Here is a tiny trained network, its code and every weight. The questions are about switching its units off for an input and a class, where a switched-off unit gives its printed mean instead of its output.

import numpy as np


def w(rows, s, z=0):
    codes = np.array(rows[::2]) - 128.0
    scale = np.full(codes.shape[1], s)
    scale[-1] = z or s
    return codes * scale


def f(y):
    return np.maximum(y, 0)


def log_softmax(a):
    a = a - a.max(-1, keepdims=True)
    return a - np.log(np.exp(a).sum(-1, keepdims=True))


def net(x, mask):
    res = np.array(x, float).reshape(1, 7) / 4 @ E
    y = f(res @ A[0][:, :-1].T + A[0][:, -1])
    res = res + np.where(mask, y, B[0][:, -1]) @ B[0][:, :-1]
    return log_softmax(res[-1] @ U[:, :-1].T + U[:, -1])


A, B = {}, {}
E = w([
[181,146,171,194],'x0',
[131,125,133,120],'x1',
[127,125,124,126],'x2',
[128,128,133,126],'x3',
[182,145,170,193],'x4',
[136,250,47,128],'x5',
[132,127,129,125],'x6',
],0.011)
A[0] = w([
[185,52,215,208,80],'N0',
[76,55,157,89,24],'N1',
[76,159,46,80,116],'N2',
[185,254,99,147,189],'N3',
[65,149,62,78,94],'N4',
[64,18,167,75,253],'N5',
],0.0071,0.0063)
B[0] = w([
[249,254,200,37,198],'N0',
[15,29,20,35,157],'N1',
[140,170,135,34,166],'N2',
[49,4,76,171,206],'N3',
[176,212,166,14,160],'N4',
[157,70,172,252,245],'N5',
],0.0072,0.012)
U = w([
[25,75,64,117,252],'0',
[134,99,142,244,114],'1',
[189,254,157,42,9],'2',
],0.009,0.0038)

Each question gives the input, the list of numbers given to net, and the class t.
The units are the neurons (one row each of A and B). Each row of codes is followed by its name. A weight is (code - 128) times the scale printed after its matrix; where a second scale follows, it is the last column's (A, B and U).
mask holds one flag per neuron, in row order. A switched-off neuron (its flag False) gives its mean, the last column of its row in B, instead of its output. The means were averaged over made-up inputs and are rounded, as every weight is.
A unit's drop is (log p(t) with every unit on - log p(t) with that unit switched off) / (log p(t) with every unit on - log p(t) with every unit switched off).
The circuit of an input: a set's keep is (log p(t) with only the set's units on - log p(t) with every unit switched off) / (log p(t) with every unit on - log p(t) with every unit switched off). Starting from all 6 units, units are removed one at a time, each time the one whose removal leaves the highest keep (on an exact tie, the one counted first), for as long as the keep stays at least 0.8.
units of the circuit, in order: the units of the circuit, biggest drop first
k most important neurons: the k neurons with the biggest drops, biggest first
drop of u: that unit's drop, to one decimal
input [-3,0,3,6,5,8,7], class 0: units of the circuit, in order -> (N3)
input [-5,6,4,6,-5,4,-6], class 2: 2 most important neurons -> (N4, N2)
input [-7,8,1,7,8,6,4], class 0: 2 most important neurons -> (N3, N0)
input [-1,-4,-7,-8,5,5,-8], class 0: units of the circuit, in order -> (N5, N3)
input [-2,6,8,3,-7,2,0], class 2: 4 most important neurons -> (N4, N3, N2, N1)
input [-8,-2,-8,-3,2,-5,2], class 1: 2 most important neurons -> (N5, N3)
input [-5,3,8,2,8,3,8], class 0: units of the circuit, in order -> (N5, N0)
input [3,-5,-6,6,1,-7,3], class 2: 2 most important neurons -> (N0, N3)
input [-6,2,4,-4,-7,6,-6], class 2: 2 most important neurons -> (N4, N2)
input [6,0,-3,3,2,-2,-6], class 2: 2 most important neurons -> (N0, N5)
input [-6,-1,-1,6,-6,2,7], class 2: 3 most important neurons -> (N4, N3, N2)
input [3,-8,-8,-1,6,-1,-3], class 2: 2 most important neurons -> (N0, N5)
input [7,0,4,-3,-7,6,4], class 0: 3 most important neurons -> (N3, N0, N5)
input [-7,-7,-7,-1,-1,4,8], class 2: units of the circuit, in order -> (N4)
input [7,7,5,0,-5,5,-1], class 0: 3 most important neurons -> (N3, N5, N0)
input [-7,7,4,-1,5,8,7], class 0: 2 most important neurons -> (N3, N0)
input [-3,7,-6,0,5,5,8], class 0: 3 most important neurons -> (N3, N5, N0)
input [-5,1,-7,4,5,5,-6], class 0: drop of N5 -> 0.2
input [5,-6,-2,8,-2,3,5], class 0: drop of N4 -> 0.0
input [7,5,-1,-5,2,-4,-3], class 2: drop of N3 -> 0.1
